Below are the code and all the weights of a small trained network. Each question names an input and a class and asks about switching units off, where a switched-off unit gives its printed mean instead of its output.

import numpy as np


def w(rows, s, z=0):
    codes = np.array(rows[::2]) - 128.0
    scale = np.full(codes.shape[1], s)
    scale[-1] = z or s
    return codes * scale


def norm(h):
    return h / np.sqrt((h * h).mean(-1, keepdims=True) + 1e-5)


def f(y):
    return np.maximum(y, 0)


def log_softmax(a):
    a = a - a.max(-1, keepdims=True)
    return a - np.log(np.exp(a).sum(-1, keepdims=True))


def net(x, mask):
    res = np.array(x, float).reshape(1, 7) / 4 @ E
    u = 0
    for l in range(2):
        y = f(norm(res) @ A[l][:, :-1].T + A[l][:, -1])
        res = res + np.where(mask[u : u + 5], y, B[l][:, -1]) @ B[l][:, :-1]
        u += 5
    return log_softmax(norm(res)[-1] @ U[:, :-1].T + U[:, -1])


A, B = {}, {}
E = w([
[130,136,127,118,134,127,124,129,146,134],'x0',
[128,125,129,134,123,129,132,131,130,125],'x1',
[212,195,174,91,64,163,186,150,110,187],'x2',
[164,177,112,94,196,55,154,229,117,74],'x3',
[126,139,126,132,130,127,127,129,130,131],'x4',
[173,67,251,128,131,91,195,56,175,34],'x5',
[69,147,228,126,162,182,101,194,151,121],'x6',
],0.0018)
A[0] = w([
[222,145,5,79,99,31,148,39,146,172,47],'0.n0',
[209,227,189,128,59,156,226,140,63,167,30],'0.n1',
[220,173,94,67,223,57,173,235,66,51,3],'0.n2',
[35,93,130,198,188,113,108,92,104,68,13],'0.n3',
[117,57,222,123,127,106,132,104,216,70,106],'0.n4',
],0.0027,0.0014)
B[0] = w([
[72,46,222,212,114,209,182,200,49,13,211],'0.n0',
[201,2,92,30,173,119,36,147,246,109,214],'0.n1',
[14,171,173,186,63,51,113,49,207,195,252],'0.n2',
[239,83,108,44,95,112,116,167,182,151,183],'0.n3',
[142,216,37,128,155,143,137,148,46,165,217],'0.n4',
],0.0032,0.0031)
A[1] = w([
[64,55,54,139,227,57,61,97,127,53,51],'1.n0',
[195,139,228,102,200,90,200,8,136,42,104],'1.n1',
[67,190,248,80,200,210,69,212,162,147,24],'1.n2',
[91,117,155,145,94,192,118,35,111,165,7],'1.n3',
[139,63,129,120,70,220,93,2,120,182,80],'1.n4',
],0.0031,0.0014)
B[1] = w([
[241,131,225,45,87,203,152,114,178,181,242],'1.n0',
[40,184,12,154,142,216,32,171,53,230,254],'1.n1',
[166,44,92,195,88,117,211,25,52,44,242],'1.n2',
[109,171,142,132,134,42,148,181,147,105,170],'1.n3',
[83,214,169,123,196,2,149,173,180,89,232],'1.n4',
],0.0032,0.0027)
U = w([
[52,206,174,142,137,1,131,125,200,132,251],'0',
[222,70,140,30,123,179,94,138,206,156,189],'1',
[86,201,39,141,151,215,88,142,45,190,72],'2',
[128,61,150,193,98,153,193,108,45,49,2],'3',
],0.0065,0.00061)

Each question gives the input, the list of numbers given to net, and the class t.
The units are the neurons (one row each of A and B). Each row of codes is followed by its name. A weight is (code - 128) times the scale printed after its matrix; where a second scale follows, it is the last column's (A, B and U).
mask holds one flag per neuron, layer by layer. A switched-off neuron (its flag False) gives its mean, the last column of its row in B, instead of its output. The means were averaged over made-up inputs and are rounded, as every weight is.
A unit's drop is (log p(t) with every unit on - log p(t) with that unit switched off) / (log p(t) with every unit on - log p(t) with every unit switched off).
The circuit of an input: a set's keep is (log p(t) with only the set's units on - log p(t) with every unit switched off) / (log p(t) with every unit on - log p(t) with every unit switched off). Starting from all 10 units, units are removed one at a time, each time the one whose removal leaves the highest keep (on an exact tie, the one counted first), for as long as the keep stays at least 0.8.
units of the circuit, in order: the units of the circuit, biggest drop first
most important unit: the unit with the biggest drop
k most important neurons: the k neurons with the biggest drops, biggest first
k most important neurons of layer l: the k neurons of layer l with the biggest drops, biggest first
input [3,8,2,-8,-5,-6,-4], class 0: units of the circuit, in order -> 1.n4, 1.n1
input [-3,-8,-7,-3,-6,5,7], class 1: most important unit -> 1.n0
input [-6,-7,5,6,1,0,-7], class 3: 2 most important neurons -> 0.n0, 1.n4
input [7,-4,-7,-7,-5,6,-6], class 0: 3 most important neurons -> 1.n4, 0.n1, 1.n2
input [1,-6,2,-8,0,-6,-2], class 0: units of the circuit, in order -> 1.n4, 1.n1
input [3,8,-4,-7,-6,0,-7], class 0: 3 most important neurons -> 1.n4, 1.n2, 1.n3
input [-2,6,5,-6,-6,0,-4], class 0: 4 most important neurons of layer 1 -> 1.n4, 1.n0, 1.n2, 1.n3
input [-3,-8,5,0,-6,-5,-8], class 3: 2 most important neurons of layer 1 -> 1.n1, 1.n0
input [1,1,-6,-2,8,-4,7], class 3: 3 most important neurons -> 1.n2, 0.n1, 1.n1
input [-1,3,1,-7,0,8,3], class 2: 2 most important neurons of layer 0 -> 0.n2, 0.n4
input [0,-2,-8,-4,0,-7,-5], class 1: units of the circuit, in order -> 1.n0, 1.n1
input [7,8,4,-2,-8,6,-6], class 2: 3 most important neurons -> 1.n1, 1.n2, 0.n4
input [2,7,8,1,7,-2,5], class 1: 2 most important neurons -> 0.n1, 0.n0
input [4,-3,-4,2,-5,-2,-3], class 1: 2 most important neurons -> 1.n0, 1.n2
input [-3,-7,0,0,-8,2,4], class 3: units of the circuit, in order -> 1.n2
input [0,-3,8,-3,-8,-6,-1], class 1: 3 most important neurons -> 0.n1, 1.n1, 0.n2
input [1,-5,-5,2,0,7,3], class 2: 2 most important neurons -> 1.n1, 0.n1
input [-8,-6,-7,0,4,-2,8], class 3: 3 most important neurons -> 1.n2, 0.n1, 1.n1
input [1,5,-6,-7,2,-4,5], class 0: 2 most important neurons of layer 1 -> 1.n4, 1.n1
input [6,-1,-2,5,-6,1,-7], class 3: units of the circuit, in order -> 0.n0
input [-7,-8,-1,-7,2,6,-6], class 0: 3 most important neurons -> 1.n4, 1.n3, 1.n2
input [-5,-8,-6,0,3,4,-4], class 1: 2 most important neurons -> 1.n0, 0.n3
input [3,-4,4,-8,0,-1,7], class 0: 3 most important neurons of layer 1 -> 1.n4, 1.n3, 1.n0
